Look-ups in named tables: a row name and a column name give one cell, copied from the table.

Liru =
	Nepurof	Zisole	Mog	Lib	Nizi
Ludes	-0.26	-0.36	0.16	0.13	0.05
Rekuve	0.17	0.51	0.18	-0.21	-0.05
Tela	0.25	-0.37	0.09	-0.09	-0.02
Runav	-0.46	0.36	-0.55	0.17	-0.56

Mog of Runav = -0.55
Nepurof of Ludes = -0.26
Lib of Runav = 0.17
Lib of Tela = -0.09
Nepurof of Runav = -0.46
Nizi of Ludes = 0.05
Mog of Ludes = 0.16
Zisole of Runav = 0.36
Zisole of Tela = -0.37
Zisole of Ludes = -0.36
Nepurof of Tela = 0.25
Zisole of Rekuve = 0.51
Mog of Tela = 0.09
Nizi of Runav = -0.56
Nizi of Rekuve = -0.05
Lib of Rekuve = -0.21

Pamavu =
|  | Renetu | Pap | Vitu | Sosu | Fesi | Bub | Dut |
|---|---|---|---|---|---|---|---|
| Muda | 62053 | 29516 | 90458 | 33333 | 55392 | 32784 | 58905 |
| Zuk | 29780 | 73457 | 74569 | 29822 | 15382 | 83545 | 23199 |
| Gakedo | 23014 | 68457 | 74832 | 70271 | 21812 | 79236 | 42187 |
| Sesul | 84080 | 75336 | 50291 | 47606 | 80408 | 18443 | 43718 |
| Zomedep | 28020 | 82058 | 76747 | 29707 | 26978 | 73390 | 14642 |
| Pelep | 34355 | 76591 | 84034 | 17856 | 30881 | 78867 | 19618 |
| Tud | 77922 | 81551 | 21685 | 35924 | 18191 | 80962 | 27841 |
| Madev | 43045 | 83336 | 83932 | 53441 | 79476 | 48467 | 28822 |
| Fas | 39842 | 78045 | 82359 | 46374 | 81094 | 22267 | 65345 |
| Vaka | 29313 | 74104 | 73192 | 29494 | 24915 | 85821 | 18870 |
| Gobel | 26818 | 70203 | 69041 | 23395 | 28080 | 78930 | 24994 |
| Bitinam | 26038 | 80580 | 67494 | 75319 | 18203 | 30017 | 27293 |
| Lufe | 32746 | 76547 | 77787 | 24124 | 43502 | 73357 | 18642 |

Pap of Tud is 81551
Bub of Madev is 48467
Fesi of Gobel is 28080
Vitu of Gobel is 69041
Fesi of Muda is 55392
Fesi of Sesul is 80408

Table Dov
fields: Dodu, Voveto, Retir, Bugiz, Nuzo, Fevepu, Guz, Fofi
Lif: [5161, 4244, 5661, 5327, 4812, 7009, 6201, 5253]
Danafo: [2979, 2162, 4534, 3883, 4571, 5086, 4538, 4580]
Kat: [4305, 3858, 4871, 4165, 4795, 5259, 4565, 5098]
Vaf: [3814, 3590, 5608, 5216, 4969, 5204, 5980, 4438]
Pefeg: [2836, 2379, 4747, 5444, 4983, 5348, 6290, 3319]
Vap: [4418, 3609, 4818, 5016, 5349, 5454, 4923, 5884]
Moleku: [5404, 4134, 6046, 4406, 4106, 7430, 6198, 5399]
Zuve: [4097, 4275, 6165, 2169, 3002, 4048, 5250, 3125]
Meku: [4783, 6460, 4084, 3127, 4800, 3535, 3791, 3049]
Ked: [5553, 6928, 5362, 5994, 6105, 4424, 6085, 4584]
Taposo: [5265, 2984, 3888, 6585, 6928, 7234, 3842, 9458]
Tus: [5821, 4319, 7185, 2850, 4215, 5192, 5308, 8804]
Tobikom: [5626, 6261, 6605, 5527, 5007, 5163, 4442, 5134]
Ret: [4722, 6054, 3808, 6278, 6347, 5707, 4139, 3721]

Dodu of Lif = 5161
Nuzo of Kat = 4795
Bugiz of Tus = 2850
Voveto of Pefeg = 2379
Fevepu of Vap = 5454
Guz of Ked = 6085
Voveto of Ret = 6054
Nuzo of Lif = 4812
Fevepu of Zuve = 4048
Guz of Pefeg = 6290
Dodu of Kat = 4305
Dodu of Tus = 5821
Fevepu of Pefeg = 5348
Dodu of Danafo = 2979
Guz of Taposo = 3842
Fofi of Danafo = 4580
Bugiz of Taposo = 6585
Guz of Zuve = 5250
Retir of Pefeg = 4747

Nokekuf
columns: Gis, Vaf, Dov, Dek, Tidu, Mobol
Roset: [5.068, 6.574, -2.535, 0.161, 0.846, -2.679]
Dadi: [1.362, 1.095, 1.909, 0.794, 1.277, -4.110]
Nav: [0.549, 5.005, -0.860, -0.905, -0.838, -2.185]
Rim: [-0.598, 0.504, 3.699, 2.926, -2.208, -1.500]
Lamuluv: [1.167, 1.750, 3.505, 2.428, 0.169, -4.390]
Gofame: [-0.634, 1.034, -3.234, -2.506, -0.707, 1.941]
Nom: [1.129, 1.724, 1.880, 1.285, 0.276, -4.883]
Ranu: [-3.440, -1.283, -1.246, 0.074, -1.140, -0.062]
Bebuz: [-2.392, -2.746, -3.513, -3.265, -0.755, 4.416]
Zuv: [-3.847, 0.385, 0.041, 2.982, -6.269, 2.892]
Feb: [2.003, -1.031, -0.414, -2.364, 3.799, -1.547]
Finogu: [-4.884, -1.522, -1.086, -0.306, -0.613, 0.519]

Bebuz, Dov => -3.513
Dadi, Mobol => -4.110
Ranu, Dek => 0.074
Gofame, Dov => -3.234
Dadi, Gis => 1.362
Roset, Dek => 0.161
Gofame, Dek => -2.506
Feb, Tidu => 3.799
Finogu, Mobol => 0.519
Feb, Dov => -0.414
Feb, Gis => 2.003
Nav, Dek => -0.905
Finogu, Gis => -4.884
Ranu, Dov => -1.246

Table Gep
       Ruzano   Pum  Kuzovir   Ful   Tek
Fiviz    5.24  5.58     8.74  1.80  5.69
Tov      4.38  5.75     3.66  5.22  4.18
Kivi     4.03  3.04     3.91  4.00  4.06
Leg      4.41  3.51     5.57  3.04  4.51

Fiviz, Tek => 5.69
Leg, Ruzano => 4.41
Fiviz, Ful => 1.80
Kivi, Tek => 4.06
Fiviz, Pum => 5.58
Leg, Pum => 3.51
Leg, Ful => 3.04
Tov, Tek => 4.18
Tov, Kuzovir => 3.66
Kivi, Ful => 4.00
Leg, Kuzovir => 5.57
Leg, Tek => 4.51
Row with the largest Ruzano: Fiviz

Zedade
fields: Gageme, Gaf, Mek, Mak, Lisus, Zag, Pavub
Zal: [75, 212, 149, 151, 94, 124, 105]
Mumu: [107, 78, 176, 90, 158, 118, 166]
Futi: [168, 34, 216, 197, 48, 52, 127]
Fogimo: [48, 106, 163, 124, 195, 48, 172]
Seb: [134, 228, 174, 49, 146, 85, 123]
Rudu: [192, 144, 204, 213, 87, 152, 94]
Felovo: [193, 221, 117, 201, 224, 119, 101]
Sozog: [87, 46, 38, 36, 72, 223, 55]
Sobaze: [167, 208, 189, 199, 82, 69, 120]
Zadok: [179, 189, 142, 161, 182, 94, 219]
Lov: [210, 213, 209, 216, 167, 44, 202]
Ner: [135, 36, 142, 91, 194, 92, 214]

What is the Mak of Sozog in Zedade? 36
What is the Pavub of Fogimo in Zedade? 172
What is the Lisus of Lov in Zedade? 167
What is the Gageme of Mumu in Zedade? 107
What is the Zag of Mumu in Zedade? 118
What is the Mek of Rudu in Zedade? 204
What is the Gageme of Lov in Zedade? 210
What is the Zag of Seb in Zedade? 85
What is the Mek of Seb in Zedade? 174
What is the Lisus of Sozog in Zedade? 72
What is the Gageme of Fogimo in Zedade? 48
What is the Mak of Rudu in Zedade? 213
What is the Zag of Sobaze in Zedade? 69
What is the Lisus of Zal in Zedade? 94
What is the Pavub of Zadok in Zedade? 219
What is the Gageme of Sozog in Zedade? 87
What is the Mak of Seb in Zedade? 49
What is the Mek of Felovo in Zedade? 117

